12.9; 3.6; 8.1; -6.4; 3.4; 4.8; 1.7; -2.2; 3.5; 17.3; 17.6; 0.8; -28.6; 8.9; 21.5; 39.4
-11.5; 6.9; -13.5; -4.8; -13.8; 5.6; -4.1; -1.5; 0.1; 5.7; -41.5; -0.3; -24.2; -26.0; -17.7; 10.3
31.8; 4.6; 9.9; 15.3; 17.6; 9.3; 1.5; 18.5; 10.5; 2.5; 22.3; 7.1; -21.6; -31.3; 17.4; -18.6
-11.2; 4.4; 7.1; 0.3; -6.9; 10.3; 9.5; 6.7; -9.6; 7.9; -34.2; 17.8; 16.9; 4.7; 43.7; -19.8
->
-11.5; 6.9; -13.5; -4.8; -13.8; 5.6; -4.1; -1.5; 0.1; 5.7; -41.5; -0.3; -24.2; -26.0; -17.7; 10.3
-11.2; 4.4; 7.1; 0.3; -6.9; 10.3; 9.5; 6.7; -9.6; 7.9; -34.2; 17.8; 16.9; 4.7; 43.7; -19.8
12.9; 3.6; 8.1; -6.4; 3.4; 4.8; 1.7; -2.2; 3.5; 17.3; 17.6; 0.8; -28.6; 8.9; 21.5; 39.4
31.8; 4.6; 9.9; 15.3; 17.6; 9.3; 1.5; 18.5; 10.5; 2.5; 22.3; 7.1; -21.6; -31.3; 17.4; -18.6

-21.7; -0.8; 22.3; 4.3
-9.8; -0.2; -4.2; -0.2
-25.0; 0.0; -11.7; -14.7
18.6; -0.1; 5.7; -49.6
-14.2; 0.0; 2.0; 5.2
34.3; 0.5; -12.0; 7.8
->
34.3; 0.5; -12.0; 7.8
-25.0; 0.0; -11.7; -14.7
-9.8; -0.2; -4.2; -0.2
-14.2; 0.0; 2.0; 5.2
18.6; -0.1; 5.7; -49.6
-21.7; -0.8; 22.3; 4.3

26.6; -14.6; -16.7; -12.1; 9.2; 14.6; -36.7; -6.9; 27.4; 8.6; 50.1; 10.0; -4.7; -16.7; 10.8
-26.1; -34.6; -27.9; -2.7; 15.8; -27.0; 5.4; 39.7; -26.7; -9.4; 31.5; -1.4; -21.3; 7.2; 7.0
-3.7; 5.9; -22.0; 11.2; -44.7; 16.6; 13.1; 23.3; -11.9; -38.0; 9.9; 14.4; 36.4; 1.0; -9.6
-8.9; -10.8; -0.3; -6.2; -34.8; 37.0; -26.3; 40.0; 15.5; 13.7; -14.2; -23.5; -4.7; 0.0; 30.7
->
-26.1; -34.6; -27.9; -2.7; 15.8; -27.0; 5.4; 39.7; -26.7; -9.4; 31.5; -1.4; -21.3; 7.2; 7.0
-3.7; 5.9; -22.0; 11.2; -44.7; 16.6; 13.1; 23.3; -11.9; -38.0; 9.9; 14.4; 36.4; 1.0; -9.6
26.6; -14.6; -16.7; -12.1; 9.2; 14.6; -36.7; -6.9; 27.4; 8.6; 50.1; 10.0; -4.7; -16.7; 10.8
-8.9; -10.8; -0.3; -6.2; -34.8; 37.0; -26.3; 40.0; 15.5; 13.7; -14.2; -23.5; -4.7; 0.0; 30.7

-5.6; -7.7; -9.4; -6.6; -8.9; -10.0; -9.4; -5.8; -5.3
-42.4; -5.9; 38.7; -27.9; 31.4; 61.3; 38.7; -50.3; -49.8
-6.0; -7.8; -9.5; -6.8; -9.1; -10.1; -9.5; -6.0; -5.7
-11.0; 20.4; 15.6; 8.8; 3.7; -8.8; 15.6; 17.2; -14.9
->
-6.0; -7.8; -9.5; -6.8; -9.1; -10.1; -9.5; -6.0; -5.7
-5.6; -7.7; -9.4; -6.6; -8.9; -10.0; -9.4; -5.8; -5.3
-11.0; 20.4; 15.6; 8.8; 3.7; -8.8; 15.6; 17.2; -14.9
-42.4; -5.9; 38.7; -27.9; 31.4; 61.3; 38.7; -50.3; -49.8

-4.2; -1.6; -5.3; 7.9; -35.8; -4.2; 43.4; 19.1; 8.2; -9.1; 50.2; 1.5; 3.4; 9.1; 57.8
-28.9; 7.7; 34.0; -25.4; 36.4; -28.9; 52.4; -20.9; -51.9; -29.2; -15.0; 7.2; -12.7; -13.2; 11.0
-4.9; 16.0; 33.4; -25.7; 20.2; -4.9; 31.9; 6.3; -3.8; 17.8; -31.0; -20.2; -18.7; -4.2; -27.1
-0.7; 14.1; 18.2; -18.1; 1.7; -0.7; 20.2; 13.2; 14.1; 23.8; -13.7; -14.5; -12.2; 6.8; -12.3
-2.1; -0.1; -0.7; 4.2; -16.2; -2.1; 19.2; 5.0; 1.0; -10.4; 21.4; 3.8; -0.5; 6.8; 34.0
->
-4.2; -1.6; -5.3; 7.9; -35.8; -4.2; 43.4; 19.1; 8.2; -9.1; 50.2; 1.5; 3.4; 9.1; 57.8
-2.1; -0.1; -0.7; 4.2; -16.2; -2.1; 19.2; 5.0; 1.0; -10.4; 21.4; 3.8; -0.5; 6.8; 34.0
-0.7; 14.1; 18.2; -18.1; 1.7; -0.7; 20.2; 13.2; 14.1; 23.8; -13.7; -14.5; -12.2; 6.8; -12.3
-4.9; 16.0; 33.4; -25.7; 20.2; -4.9; 31.9; 6.3; -3.8; 17.8; -31.0; -20.2; -18.7; -4.2; -27.1
-28.9; 7.7; 34.0; -25.4; 36.4; -28.9; 52.4; -20.9; -51.9; -29.2; -15.0; 7.2; -12.7; -13.2; 11.0

-10.2; 39.5; -3.5; 7.5; 0.5; -4.6
-40.5; -25.2; -11.5; -20.9; -2.1; 44.3
-13.6; 41.9; -13.0; 11.1; 12.3; 11.9
-6.4; 50.1; -15.6; 12.6; 13.6; 18.0
19.8; 17.0; -16.3; 19.7; 31.3; 20.3
28.7; 14.4; -16.8; 13.7; 23.9; 16.4
->
28.7; 14.4; -16.8; 13.7; 23.9; 16.4
19.8; 17.0; -16.3; 19.7; 31.3; 20.3
-6.4; 50.1; -15.6; 12.6; 13.6; 18.0
-13.6; 41.9; -13.0; 11.1; 12.3; 11.9
-40.5; -25.2; -11.5; -20.9; -2.1; 44.3
-10.2; 39.5; -3.5; 7.5; 0.5; -4.6

7.5; 10.5; 18.0; 6.3; 1.8; 18.6; 22.8; 11.0
36.5; 28.3; 20.1; 16.5; 7.3; 11.2; 6.8; 7.8
13.2; 19.8; 22.9; 52.5; 43.1; 9.4; 18.2; 12.9
9.6; 37.8; 6.5; 22.0; 16.0; 31.9; 10.2; 25.7
12.0; 22.8; 19.9; 9.0; 6.0; 24.4; 28.7; 31.0
11.2; 33.8; 17.9; 8.9; 20.4; 13.5; 16.0; 17.8
->
9.6; 37.8; 6.5; 22.0; 16.0; 31.9; 10.2; 25.7
11.2; 33.8; 17.9; 8.9; 20.4; 13.5; 16.0; 17.8
7.5; 10.5; 18.0; 6.3; 1.8; 18.6; 22.8; 11.0
12.0; 22.8; 19.9; 9.0; 6.0; 24.4; 28.7; 31.0
36.5; 28.3; 20.1; 16.5; 7.3; 11.2; 6.8; 7.8
13.2; 19.8; 22.9; 52.5; 43.1; 9.4; 18.2; 12.9

-32.7; 0.6; 2.4; -20.2; -4.6; -10.6
-57.0; -10.1; -44.1; -13.6; -35.7; -33.7
12.7; -4.9; -11.4; 9.2; 17.9; -2.4
-2.9; -2.3; -27.9; 3.9; 20.0; -15.2
->
-57.0; -10.1; -44.1; -13.6; -35.7; -33.7
-2.9; -2.3; -27.9; 3.9; 20.0; -15.2
12.7; -4.9; -11.4; 9.2; 17.9; -2.4
-32.7; 0.6; 2.4; -20.2; -4.6; -10.6
